Here is a tiny trained network, its code and every weight. The questions are about switching its units off for an input and a target symbol, where a switched-off unit gives its printed mean instead of its output.

import numpy as np


def w(rows, s, z=0):
    codes = np.array(rows[::2]) - 128.0
    scale = np.full(codes.shape[1], s)
    scale[-1] = z or s
    return codes * scale


def norm(h):
    return h / np.sqrt((h * h).mean(-1, keepdims=True) + 1e-5)


def softmax(a):
    e = np.exp(a - a.max(-1, keepdims=True))
    return e / e.sum(-1, keepdims=True)


def log_softmax(a):
    a = a - a.max(-1, keepdims=True)
    return a - np.log(np.exp(a).sum(-1, keepdims=True))


def net(x, mask):
    ids = ['ΦΩαβγεζηλξπσ'.index(c) for c in x.split()]
    T = len(ids)
    res = E[ids] + P[:T]
    u = 0
    for l in range(2):
        r = norm(res)
        for j in range(3):
            rows = slice(2 * j, 2 * j + 2)
            q, k, v = (r @ M[l][rows].T for M in (Q, K, V))
            z = softmax(np.where(np.tri(T) > 0, q @ k.T / 2**0.5, -1e9)) @ v
            o = O[l][rows]
            res = res + np.where(mask[u + j], z, o[:, -1]) @ o[:, :-1]
        u += 3
    return log_softmax(norm(res)[-1] @ U[:, :-1].T + U[:, -1])


Q, K, V, O = {}, {}, {}, {}
E = w([
[79,122,186,169,184],'Φ',
[76,105,158,77,133],'Ω',
[115,97,200,139,144],'α',
[89,100,160,100,139],'β',
[64,117,199,146,191],'γ',
[33,119,151,111,185],'ε',
[64,202,98,47,125],'ζ',
[94,185,174,101,154],'η',
[149,105,137,183,200],'λ',
[78,219,52,121,93],'ξ',
[5,151,123,219,83],'π',
[107,85,14,169,204],'σ',
],0.016)
P = w([
[236,41,243,9,18],'0',
[176,50,241,8,78],'1',
[169,82,223,35,90],'2',
[137,94,211,58,141],'3',
[161,115,198,101,161],'4',
[145,142,174,128,185],'5',
[173,170,148,152,191],'6',
[183,196,114,178,216],'7',
[153,200,100,179,252],'8',
[137,209,92,158,254],'9',
],0.0058)
Q[0] = w([
[126,179,149,114,213],'0.h0',
[47,105,204,110,234],'0.h0',
[90,158,139,30,146],'0.h1',
[1,216,233,43,149],'0.h1',
[99,50,173,54,74],'0.h2',
[126,114,171,208,118],'0.h2',
],0.0098)
K[0] = w([
[154,175,2,240,213],'0.h0',
[179,222,122,93,221],'0.h0',
[103,171,129,225,145],'0.h1',
[84,211,9,193,230],'0.h1',
[134,64,235,4,133],'0.h2',
[69,23,107,205,136],'0.h2',
],0.0082)
V[0] = w([
[165,237,221,132,139],'0.h0',
[189,69,88,219,163],'0.h0',
[28,123,127,221,2],'0.h1',
[185,129,169,112,155],'0.h1',
[189,108,189,229,156],'0.h2',
[45,177,77,143,84],'0.h2',
],0.0089)
O[0] = w([
[106,234,203,2,188,242],'0.h0',
[80,64,98,82,25,2],'0.h0',
[221,104,197,238,84,97],'0.h1',
[94,221,178,41,39,129],'0.h1',
[82,142,147,75,77,104],'0.h2',
[154,85,144,152,70,93],'0.h2',
],0.0088,0.005)
Q[1] = w([
[137,216,219,227,232],'1.h0',
[154,105,96,90,2],'1.h0',
[234,113,74,66,26],'1.h1',
[61,196,135,190,126],'1.h1',
[182,183,141,176,36],'1.h2',
[238,195,205,105,174],'1.h2',
],0.0087)
K[1] = w([
[39,186,56,215,169],'1.h0',
[134,49,183,98,108],'1.h0',
[205,118,224,85,147],'1.h1',
[150,165,37,83,121],'1.h1',
[175,214,191,183,8],'1.h2',
[83,195,255,153,215],'1.h2',
],0.0082)
V[1] = w([
[191,182,127,104,86],'1.h0',
[190,139,65,107,179],'1.h0',
[122,209,83,143,83],'1.h1',
[170,75,109,97,119],'1.h1',
[112,163,254,112,161],'1.h2',
[151,66,165,68,141],'1.h2',
],0.014)
O[1] = w([
[166,202,109,159,70,105],'1.h0',
[94,135,3,114,119,130],'1.h0',
[169,127,91,170,126,97],'1.h1',
[117,195,53,77,116,85],'1.h1',
[177,95,79,109,86,251],'1.h2',
[142,170,54,228,58,154],'1.h2',
],0.013,0.015)
U = w([
[131,122,146,116,107,3],'Φ',
[121,114,93,130,104,63],'Ω',
[127,131,145,126,77,158],'α',
[124,108,101,124,91,150],'β',
[145,103,168,79,112,128],'γ',
[132,7,121,78,168,96],'ε',
[165,134,64,123,173,106],'ζ',
[169,193,137,57,207,78],'η',
[63,104,98,55,29,145],'λ',
[171,123,58,215,121,214],'ξ',
[178,69,187,224,108,207],'π',
[70,100,123,149,110,139],'σ',
],0.015,0.0039)

Each question gives the input, a string of symbols that net reads in full, and the target symbol t.
The units are the heads (2 rows each of Q, K, V and O). Each row of codes is followed by its name. A weight is (code - 128) times the scale printed after its matrix; where a second scale follows, it is the last column's (O and U).
mask holds one flag per head, layer by layer. A switched-off head (its flag False) gives its mean, the last column of its rows in O, instead of its output. The means were averaged over made-up inputs and are rounded, as every weight is.
A unit's drop is (log p(t) with every unit on - log p(t) with that unit switched off) / (log p(t) with every unit on - log p(t) with every unit switched off).
The circuit of an input: a set's keep is (log p(t) with only the set's units on - log p(t) with every unit switched off) / (log p(t) with every unit on - log p(t) with every unit switched off). Starting from all 6 units, units are removed one at a time, each time the one whose removal leaves the highest keep (on an exact tie, the one counted first), for as long as the keep stays at least 0.8.
units of the circuit, in order: the units of the circuit, biggest drop first
unit that matters most: the unit with the biggest drop
which heads matter: for each layer, one digit per head in row order, 1 if its drop is at least 0.15 and else 0, layers parted by /
drop when u is switched off: that unit's drop, to one decimal
input π γ ε β ζ γ α ξ ε α, target ξ: units of the circuit, in order => [1.h0]
input η ε π η ξ α σ λ ε σ, target σ: which heads matter => 100 / 001
input ξ γ Ω η γ β, target η: which heads matter => 111 / 000
input Φ ε ε η γ, target η: which heads matter => 100 / 000
input η η λ, target λ: units of the circuit, in order => [0.h0, 0.h1]
input β α ζ σ α η, target σ: units of the circuit, in order => [0.h0, 1.h2]
input γ γ π ε ξ η Φ, target ξ: which heads matter => 000 / 101
input ε σ Ω π η ε ε γ, target ε: units of the circuit, in order => [0.h0, 0.h1]
input ζ π ζ, target π: which heads matter => 010 / 000
input η γ ζ η ε ζ ε β, target ζ: which heads matter => 100 / 100
input ε Ω ε ε γ ζ, target ζ: units of the circuit, in order => [1.h0, 0.h2]
input η Φ ε λ ξ σ γ ε, target σ: units of the circuit, in order => [0.h0, 1.h2]
input ε λ α ζ β α ζ ε, target ζ: units of the circuit, in order => [0.h0, 1.h2]
input η ε α Φ ε ε α, target ε: unit that matters most => 1.h0
input Ω ε ε ε γ Ω Ω λ ε, target λ: which heads matter => 100 / 000
input π ε σ, target π: which heads matter => 110 / 001
input ε ζ γ Φ ξ α π π ξ, target π: units of the circuit, in order => [0.h1, 0.h2]
input ε π ε ε, target π: which heads matter => 000 / 000
input ε π σ β ε, target σ: units of the circuit, in order => [1.h2, 0.h0]
input ε π η α π Ω Φ ε π η, target π: unit that matters most => 0.h1
input γ λ ξ Ω, target ξ: which heads matter => 000 / 000
input π η β ε γ Ω γ ε γ ε, target ε: which heads matter => 000 / 000
input α ε η λ λ, target λ: which heads matter => 100 / 000
input ε η π ε ζ π γ λ ε β, target λ: which heads matter => 110 / 000
input π ε γ η γ, target η: drop when 0.h0 is switched off => 1.8
input γ η η ε, target η: drop when 0.h0 is switched off => 1.6
input ξ η η α ε π ε γ, target π: drop when 1.h0 is switched off => 0.1
input ε ε η β λ Φ ε η π ε, target π: units of the circuit, in order => [0.h1]
